(in the rows, 128 means zero)
Here are made-up objects, facts about them, and rows of numbers that follow some of those facts. Name the object behind each unnamed row.

There are 2 kinds of fact about the objects: κ, ψ.
vugrek κ a; klebrek κ b; studes κ a; tanisto κ c; kleplar κ d; gedrisku κ a; bovi κ a
zazer κ a; kofli κ a; pliplur κ c; gruklokem κ b; brivuvok κ c; tregrin κ a; kebra κ c
nagrom κ c; greflur κ a; pedus κ c; lavol κ c; stukozu κ c; flastal κ a; neki κ a
veva κ c; draduk κ a; dresus κ a; trige κ b; rozek κ b; moklin κ b; breza κ b
fidretri κ b; brukatra κ a; klalir κ a; nuni κ c; pagrul κ a; guklo κ a; klimim κ d
supal κ a; goplas κ b; kipak κ a; reflel κ a; vavos κ a; flisis κ c; bukar κ b
fliko κ a; guken κ a; lote κ d; fuzotal κ b; fona κ a; sturo κ b; brabak κ b
miplo κ c; nopligi κ a; dede κ b; braflus κ d; mugri κ b; draban κ c; katem κ b
sunor κ c; ketu κ a; nivubra κ a; grebrer κ d; niluklel κ c; subra κ b; gobrel κ a
grafle κ a; drakul κ b; relin κ d; pides κ b; teplagri κ a; pepidum κ a; flusko κ a
bupus κ b; medri κ c; klusen κ d; steflar κ c; stuga κ a; skiskil κ b; saskam κ c
kuras κ b; siral κ a; luzi κ a; klasto κ b; gunutru κ c; skugimil κ a; drivostu κ a
sagri κ d; liskel κ a; kivun κ b; palol κ c; stodi κ b; logrum κ a; zasam κ d
kati κ a; vipus κ d; ruplis κ a; bufa κ a; skefel κ a; drodel κ b; kene κ a
siklel κ c; tezitro κ a; dumi κ a; treton κ a; rero κ b; stibrek κ b; ditrar κ a
zevu κ a; pledra κ a; briflom κ c; mobrur κ d; trodun κ a; zokebrim κ c; ralil κ a
pligar κ b; ririr κ d; stuflal κ d; grakle κ c; trebopom κ b; brugri κ a; lesto κ c
dedram κ a; poflor κ a; kluno κ a; plona κ a; flestin κ b; didar κ c; tuflu κ c
zegren κ b; tragre κ a; fiflo κ c; plitrok κ a; togras κ a; sizi κ d; gipla κ a
risi κ d; pluvom κ a; pestu κ a; drose κ d; brasti κ a; dobel κ b; dretrigo κ a
plibrin κ a; fleplel κ a; nupa κ a; viplil κ a; moku κ c; keda κ a; treska κ c
lede κ a; beritos κ a; vufu κ a; bure κ c; mesta κ a; fatumuk κ a; daklafam κ a
sige κ a; redun κ b; dravam κ a; bipan κ a; bresto κ d; plustel κ b; gigro κ b
bovi ψ moklin; bovi ψ skugimil; zazer ψ ralil; zazer ψ rero; zazer ψ redun; zazer ψ zasam; pliplur ψ veva
pliplur ψ ketu; gruklokem ψ plitrok; gruklokem ψ trige; gruklokem ψ ruplis; gruklokem ψ ketu; brivuvok ψ zokebrim; brivuvok ψ brasti
brivuvok ψ breza; brivuvok ψ pedus; brivuvok ψ bukar; brivuvok ψ steflar; tregrin ψ reflel; tregrin ψ nagrom; tregrin ψ stodi
tregrin ψ stuga; kebra ψ drose; kebra ψ flastal; kebra ψ ditrar; kebra ψ relin; kebra ψ treton; lavol ψ grakle
lavol ψ trodun; lavol ψ kuras; lavol ψ stuflal; stukozu ψ plustel; stukozu ψ dresus; stukozu ψ bipan; stukozu ψ kuras
stukozu ψ pledra; neki ψ drose; neki ψ klalir; neki ψ vavos; neki ψ ruplis; neki ψ pedus; draduk ψ moklin
draduk ψ bupus; draduk ψ drivostu; nuni ψ sunor; nuni ψ siklel; nuni ψ drakul; nuni ψ palol; nuni ψ dretrigo
nuni ψ tanisto; pagrul ψ gedrisku; pagrul ψ dede; pagrul ψ dretrigo; pagrul ψ beritos; guklo ψ rozek; guklo ψ vavos
guken ψ brukatra; lote ψ goplas; lote ψ logrum; lote ψ nupa; lote ψ pestu; lote ψ stodi; lote ψ fuzotal
lote ψ nopligi; sturo ψ kleplar; sturo ψ sizi; sturo ψ draban; sturo ψ kofli; brabak ψ kleplar; brabak ψ veva
brabak ψ tragre; brabak ψ vugrek; brabak ψ didar; braflus ψ klebrek; nivubra ψ tragre; nivubra ψ kuras; nivubra ψ klusen
nivubra ψ treton; niluklel ψ plitrok; niluklel ψ gedrisku; niluklel ψ gigro; niluklel ψ dretrigo; niluklel ψ kofli; niluklel ψ ditrar
teplagri ψ kleplar; teplagri ψ siklel; flusko ψ sunor; flusko ψ bufa; flusko ψ grafle; flusko ψ draban; flusko ψ palol
flusko ψ nopligi; medri ψ moklin; medri ψ pides; medri ψ kofli; medri ψ katem; medri ψ didar; medri ψ trebopom
skiskil ψ draban; skiskil ψ tuflu; klasto ψ reflel; klasto ψ fatumuk; klasto ψ vavos; klasto ψ grafle; liskel ψ treton
kati ψ trodun; kati ψ keda; kati ψ katem; kati ψ pedus; kati ψ zevu; kati ψ trebopom; skefel ψ tanisto
kene ψ supal; kene ψ moklin; kene ψ sunor; kene ψ greflur; kene ψ kofli; kene ψ ketu; kene ψ kivun
tezitro ψ logrum; tezitro ψ fliko; tezitro ψ kipak; briflom ψ reflel; briflom ψ logrum; briflom ψ plibrin; briflom ψ flastal
briflom ψ fidretri; mobrur ψ fatumuk; mobrur ψ nupa; mobrur ψ stodi; pligar ψ ralil; pligar ψ bure; pligar ψ supal
pligar ψ rero; pligar ψ mesta; pligar ψ flastal; pligar ψ tanisto; ririr ψ mesta; ririr ψ kuras; ririr ψ drakul
ririr ψ flastal; ririr ψ beritos; lesto ψ dobel; lesto ψ grebrer; lesto ψ brukatra; lesto ψ flisis; dedram ψ plustel
dedram ψ pluvom; dedram ψ pides; dedram ψ siral; dedram ψ klimim; dedram ψ fuzotal; dedram ψ viplil; plona ψ reflel
plona ψ zasam; plona ψ draban; plona ψ drivostu; plona ψ katem; plona ψ poflor; flestin ψ mugri; flestin ψ goplas
flestin ψ redun; flestin ψ kluno; flestin ψ breza; flestin ψ gipla; flestin ψ bukar; zegren ψ brugri; zegren ψ draban
zegren ψ dumi; fiflo ψ grakle; fiflo ψ goplas; fiflo ψ dobel; fiflo ψ brugri; fiflo ψ studes; togras ψ skugimil
togras ψ vugrek; togras ψ subra; togras ψ zevu; risi ψ fatumuk; risi ψ klebrek; risi ψ keda; risi ψ katem
risi ψ nopligi; moku ψ reflel; moku ψ pledra; treska ψ zasam; treska ψ klalir; treska ψ pepidum; treska ψ relin
lede ψ grakle; lede ψ pepidum; lede ψ saskam; lede ψ luzi; lede ψ vipus; vufu ψ fona; vufu ψ fatumuk
vufu ψ klalir; vufu ψ miplo; vufu ψ viplil; daklafam ψ trige; daklafam ψ stuflal; daklafam ψ fleplel; daklafam ψ gobrel
sige ψ mesta; sige ψ fatumuk; sige ψ sagri; sige ψ drodel; sige ψ bukar; dravam ψ stibrek; dravam ψ klebrek
dravam ψ kofli; dravam ψ dumi; dravam ψ poflor; bresto ψ brugri; bresto ψ gunutru; bresto ψ greflur; bresto ψ saskam
bresto ψ pestu; bresto ψ stuga

Some objects and their rows:
[130 123 136 109 134 126 106  85 136 168 107 144 102 185 131 115 153  89
 103 144 131 129 138 110  97 110 149 126 109 130 110 165]: bukar
[134 133  98 112 131 110 121 109 130 118 112 143 139 170 160  98 130 127
 110 152 143 148 109 119 108 137 159 162 110 131 127 139]: bupus
[132 137 137 147 117 135 143  93  85 163 135  75 148 113 141 122 114 116
 110 135 121  98 121 138  93 118 131  84 110 159 121  97]: grebrer
[112 148  86 120 184 153 156 131 125 127 123 177 115 117 123 124 123 130
 167 111 149 121 138 136 135 122 106 102  80 112 131 122]: dretrigo
[ 94 145 126 106 157 127 144 123 133  87 125 128  99 117 107 159 116 117
 132 101 111 123 134 121 130 117 123 126 172 129 113  82]: pluvom
[161 129 186 153  78 130  88 157 127 124 140 104 165  89  98 118 151 147
 125 145 119 124 101 139 151 163 134 146 138  94 151 129]: briflom
[105 113 162 117 100 135 112 150 126 120  89  90 134 113 104 119 139 101
 155 144 114 125 115 115 138 111 113 157 131 108  94 122]: miplo
[ 93 138 120 105 161 127 143 124 133  90 126 133 102 113 106 153 122 115
 126 104 106 118 144 110 130 117 122 130 178 126 116  90]: siral
[172 107 129 198 112 112 118 136 108 142 163  64 172  94 136 125 104 155
  67 169 120  97 105 148 110 150 147  94 129 139 138 104]: bresto
[118 108 137 126 127 117 158 108 133 106 121 138 104 156 138 153 131 141
 156 102 114 142 163 120 149 143 124 134 150 154 129 143]: zevu
[ 97 135 130 131 161 124 141 101 111 120 104  73 151 107 109 134 146 127
 115 139 106  93 111 128 109 125 144 112 150 141 101  89]: klimim
[143 121 126 150 129 117 109 139 139 102 161 141 111 108 109 157 121 151
 113 116 103 127 138 134 140 155 122 104 168 124 154 116]: tezitro
[132 130 106 106 123 133 146 140 141 130 130 137 108 106 137 150 126 134
 144 110 107 154 177 131 130 130 106  82 104 155 122 136]: gobrel
[137  98 120 185 158 117 126 158 148  96 153 154 128 105 111 134  88 139
  90 129 148 121 120 134 141 137 116 130 145  99 153 100]: flusko
[101 148 128 130 166 151 130 110 125 142 121 173  98 142 120 145 158 135
 163 109 129 113 144 131 136 120 120 119 139 115 139 135]: mesta
[125 200  99  55 153 134 119  96 130 135 115 139 141 143 148 113 175 125
 130 131 130 147 110 133 109 129 150 138 105 149 120 145]: kuras
[128 138 118 120 143 136 150 105 110 163 120  71 153 108 137 135 150 144
 134 149 102 121 142 144 110 137 132  81  94 171 108 147]: stuflal
[126 137 109 157 127 135 127 118  94 171 136  59 151 114 156 124 138 137
 123 156 111 109 103 146 107 117 143  97 120 161 105 144]: vipus
[166 142 144 111 130 103 125 114 154 108 137 144 181 131 144 109 108 165
  64 131 145 162 125 140 127 151 157 174 127 144 153 139]: brabak

Name these rows:
No name comes twice in this set of rows, the named rows included.
[115 146 103  82 149 111 132 112 138  96  99 133 133 152 136 117 130 107
 103 131 133 146 116 115 103 135 155 166 122 130 109 122]  pides
[135 109 152 122  79 132 128 143 108 122 117 106 138 121 125 102 124 111
 159 136 134 107 107 127 142 129 130 167  99 108 128 114]  tuflu
[136 155  84 101 122 120 101 119 138 125 119 135 133 151 138 119 169 132
 122 157 130 139 104 119 103 163 155 132 101 134 122 140]  fidretri
[115 187 106  65 154 116 115 108 136  88 106 123 138 131 127 122 147 104
 109 128 123 135 110 116  96 123 158 157 141 131 107 110]  plustel
[119 156  99  81 129 114 110 108 129  99 116 127 115 149 128 120 135  97
 102 139 118 132 120 107  90 143 158 131 118 130 108  99]  fuzotal
[148 108 132 177 146 115 136 148 142 118 160 163 149 107 121 131  83 157
  96 115 150 133 130 146 154 141 117 130 144 109 165 111]  kene
[115 113 103 110 160 139 150 148 150 140 108 132 103 129 128 155 129 116
 160 127 121 145 167 124 139 117 104  86 103 136 103 147]  ruplis
[102 113 122 163 158 135 137 109  91 163 107  82 145 142 147 118 155 144
 146 169 123  87  90 134 121 110 149 129 133 139 101 160]  zasam
[107  94 115 132 133 121 148 123 140 119 121 137  85 153 125 149 123 121
 147 118 111 135 158 113 141 127 120 124 149 130 120 137]  keda
[137 143 112  97 100 120 103  93 127 145 125 134  94 171 145 106 147  83
 109 141 129 138 132 112  75 124 156 114 105 138 123 126]  goplas
[138 128 182 133  78 130 100 154 128 103 128  87 164  88 101 120 135 141
 134 137 119 126  99 135 150 145 127 161 152 105 137 121]  moku
[138  96 163 169 155 116 110 132 155 137 143 150 122 127  97 150 113 139
  87 113 131 120 135 129 138 110 119 122 184 103 141 122]  sige

The same objects again, as new rows of numbers:
Known rows:
[107 152 141 123 131  98 148  94 154 115 122 116 106 138 118 162 121 156
 168 128 111 125 143 146 127 110  42  93]: skugimil
[175 132 127 137 116 144 114 102 138  95 124  95 138 138 150 153 117 139
 146 141 118 157 179 154 132 170 139 100]: lede
[152 129 136 138 144 134 106  90 120  95 119 121 124  88 141 158 109 163
 125 157 135 155 137 158 131 163 126 102]: luzi
[146 119 139 135 102 136 188 172 127 127 163  99 121 122 112 148 137 210
 102 131 109  94  91 143 155 130 100 123]: redun
[131 131 147 148 153 135 116 114 137 103 129 111 121 124 113 151 120 156
 145 111 125 140 131 136 139 135  96 106]: grafle
[176 103 127 155  89 143 175 207 148 111 168  85 133 158 132 141 139 177
 126 126 110 134 146 125 140 116 122  97]: klasto
[143 120 142 135  97 138 187 169 131 129 162 105 126 128 110 149 145 225
 100 129 113  97  90 147 156 130 100 129]: bukar
[120 140 142 139 144 122 125  98 144 107 129 115 118 125 116 159 121 157
 152 125 126 140 136 146 132 131  82 105]: keda
[ 41 134 154 127 115 117  84 123 182 101 189 136 108 152  79 154  77 127
 114  91 201  87 124  92 151 176 126  71]: kipak
[156 112 131 141 112 129 180 179 118 122 159 110 105 115 132 138 121 192
 111 155 111 114 117 137 132 109  91  89]: stibrek
[130 123 106 149 118 121 160 189 144 138 208 110 123 114 131 114 141 175
 115 160  94 162  88 149 156 110  97 109]: plustel
[134 105 124  90 132 119 159 138 136 134 139 120 107 140 120 156 154 162
 108 104 203 131 128 147 112 105  95 147]: pedus
[163 107 101 114 119 135 149 162 150 132 174 103 120 173 145 126 150 102
 125 115 185 155 177 148 114 123 117 134]: moku
[170  98 173 194 149 134 109 167 165  69 117  90 165 167 106 187 150 172
 169  56 146 207 179 100 121 101 108  90]: guklo
[142 118 138 144 108 136 176 176 131 127 168 103 121 125 110 142 139 208
 106 130 113 106  90 136 152 117 101 126]: drodel
[124 113 133 144 111 128 162 191 136 121 189 111 114 124 110 132 117 185
 103 140 128 106 104 117 152 122 113  98]: fidretri
[138 116 128 137 106 112 191 175 132 128 163 110 101 125 128 138 124 193
 124 148 105 115 122 135 141 100  76  92]: moklin
[209 168 128  81  79  88  83 127 146 150 108 113 220 153  96 147  72  87
 126  87 103 134 186 145 172  89  89 117]: guken
[119  85 115 129 112  61 197 158 131 114 153 110 125 108 141 131 122 221
 123 168 110 133 137 101 169 118 116 128]: trige

Name these rows:
No name comes twice in this set of rows, the named rows included.
[162  96 113 145  92 104 198 186 146 113 154  83 129 153 143 135 129 182
 134 146  91 122 167 107 153 121 123 114]  gruklokem
[131 119 162 161 163 126 109 131 146  91 128 111 142 125 101 167 133 180
 152  92 138 170 136 122 133 113  94 104]  vavos
[114 143 135 145 151 111 126 105 147 115 133 107 114 128 113 137 119 146
 164 126 103 132 136 134 145 121  74 115]  tragre
[154 136 132 149 129 139 139 120 151 110 118  80 120 168 125 136 117 118
 178 119  97 119 179 131 142 135  98 107]  teplagri
[157 128 138 154 129 132 128 121 160  93 122  87 143 163 123 158 134 145
 165 102 119 155 170 131 139 142 111 114]  neki
[119 131 132 124  89  80 217 162 145 137 160 113  94 141 129 147 128 199
 137 147  96 106 127 139 125  85  37  80]  subra
[141 104 124 154 146 134 173 192 112 131 163  92 113 128 103 102 117 176
 128 135  85  84 109 100 171  96 110 131]  dede
[111 145 124 154 154 128 104 112 151 117 164 111 128 119 118 128 126 139
 149 139 108 166 120 150 149 134  96 118]  pledra
[155 140 129 157 125 145 120 128 165 104 141  92 142 157 131 151 138 132
 165 115 109 174 159 149 138 147 113 112]  vufu
[177 113 120 150  96 147 188 190 136 123 166  77 127 161 128 126 129 168
 133 132  92 100 145 121 151 124 121 114]  pligar
[154 103 113  85 131 113 148 133 121 129 141 125 111 118 137 148 132 140
  96 131 201 138 143 150 118 118 114 135]  grakle
[165 115 119 139  86 116 203 188 150 124 160  85 117 167 137 130 126 169
 145 140  81 114 164 127 139 111  89  98]  brabak
[119 135 135 136 143 109 126  92 145 113 127 112 125 119 120 155 120 161
 153 134 118 140 136 143 145 134  92 113]  trodun

Now the same objects, written a new way:
Some rows with their names:
[122 122 122 125 117 119 132 126 115 138 116 154 103 124 135 133 129 113
 110 117 123 121 129 131 116 114  96 113 126 142]: stuga
[136 135 134 122 112 112 119 118 112 110 140 157 103 151 110 113 117 139
 113 119 143 112 133 124 153 114 125 161 120 113]: sunor
[120 113 120 144 151 114 137 118 150 131 146 107 155 117 113 142 120 118
 134 122 122 170 142 125 134 144 162 114 127 182]: guken
[120 120 122 130 125 113 123 120 117 134 116 146 104 119 122 127 139 115
 110 117 123 121 137 138 122 118  97 125 121 127]: pluvom
[122 124 121 120 115 113 136 124 109 130 116 144 100 129 142 131 125 118
 107 116 120 123 127 136 118 114  97 122 124 142]: logrum
[131 147 123 127 112 110 120 120 113 110 134 154 105 142 113 110 117 157
 106 116 128 112 140 126 148 113 125 147 121 111]: bure
[147 126 139 173 144 115 202 146 161 108 172 115 212 120 109 109 118 132
 108 139 121 118 143 119 160 134 191 116 124 121]: lavol
[134 145 122 129 109 160 118 143 137 111 116 104 104 121 152 109 129 130
 125 138 123 112 103 126  97 144 126 132 121 110]: plustel
[121 126 122 123 116 114 120 118 114 140 118 133 103 120 121 129 138 116
 113 115 122 126 146 136 119 116 103 120 119 126]: viplil
[144 128 133 148 111 119 123 132 114 108 144 175 101 145 114 109 118 131
 106 118 152 114 130 120 135 112 117 120 121 109]: tuflu
[121 112 120 106 206 115 117 123 191 183 116  97 157 125 114 183 119 114
 132 193 135 143 108 120 112 130  99 111 151 124]: draduk
[121 119 134 131 127 179 114 157 114 127 130 155 104 147 133 113 136 168
 151 116 124 111 121 118 155 116 109 122 147 109]: zasam
[121 114 117 150 128 123 117 121 115 133 122 166 105 120 124 140 132 117
 119 115 131 116 133 133 123 125  99 113 121 129]: dumi
[125 124 124 127 116 116 123 115 114 139 116 140 105 123 123 129 134 116
 113 117 122 125 145 137 119 117 100 124 122 129]: fona
[123 120 122 111 131 114 135 115 131 157 122  99 172 126 115 164 117 115
 124 124 123 176 120 120 110 118 128 114 135 174]: guklo
[136 140 122 121 112 153 117 131 135 113 115 105 103 119 141 111 129 129
 137 141 125 113 107 129  97 144 131 158 122 112]: kivun
[123 121 133 145 128 177 115 153 115 120 136 156 101 133 125 111 150 159
 151 116 124 112 143 119 163 114 118 121 139 110]: vipus
[121 117 117 109 112 113 165 140 110 163 115 103 186 161 160 186 120 118
 111 121 125 165 108 120  97 114  96 117 150 209]: tregrin
[121 116 120 122 127 110 129 118 118 125 116 147 103 120 124 122 137 112
 110 121 121 121 133 144 141 124  96 145 122 131]: ditrar

Which object is each row?
No name comes twice in this set of rows, the named rows included.
[124 130 126 130 119 174 120 140 111 128 131 145 103 141 124 110 143 166
 153 113 126 116 140 120 159 113 126 128 140 107]  sagri
[123 114 119 160 152 110 164 121 151 126 145 113 155 118 117 132 119 115
 123 122 123 171 143 125 132 146 156 116 125 193]  lede
[126 158 154 109 110 113 115 118 111 108 140 150 116 158 125 111 117 144
 127 114 128 112 136 150 196 118 150 213 121 109]  tanisto
[119 115 123 147 144 112 214 146 152 109 114 156 106 118 128 110 159 124
 106 133 122 126 133 140 153 137  95 131 123 156]  treton
[125 116 138 128 154 133 121 124 127 169 168  98 171 131 109 146 115 120
 203 121 126 152 139 120 134 116 210 119 155 111]  braflus
[165 127 156 194 130 113 154 128 123 108 193 133 180 120 113 110 121 113
 115 117 131 115 153 123 145 129 221 119 121 119]  fiflo
[119 113 121 108 149 110 130 147 120 176 121 118 158 165 136 218 120 112
 129 146 182 137 108 120  97 122  93 117 168 182]  plona
[149 130 143 165 133 109 139 120 129 107 179 113 188 119 111 109 118 117
 117 123 125 116 153 117 146 121 212 118 119 112]  lesto
[120 112 119 125 161 112 117 118 133 151 117 141 105 123 111 162 132 115
 131 136 143 110 127 125 123 129  96 153 126 108]  kofli
[127 128 198 107 115 117 114 121 113 107 170 117 214 163 121 134 122 117
 165 113 149 116 115 135 215 146 193 164 135 110]  nuni
[124 112 122 174 125 131 130 122 114 120 130 183 106 120 135 128 135 114
 115 114 129 116 142 134 122 128 100 112 121 145]  brugri
[121 113 119 132 161 113 146 118 161 133 135 106 160 117 112 140 119 116
 125 131 120 167 137 125 139 143 143 114 128 175]  daklafam
[164 112 179 170 117 142 119 148 109 107 158 217 103 163 129 132 122 112
 113 116 216 113 107 118 126 117 102 113 125 109]  draban
[131 167 118 112 109 186 117 134 113 118 115 102 102 128 169 109 119 133
 128 121 123 120 106 124  99 120 139 114 121 113]  stodi
[123 114 124 108 219 115 117 122 213 188 116  99 163 121 117 174 122 115
 135 206 128 149 115 119 111 131 105 114 147 118]  bovi

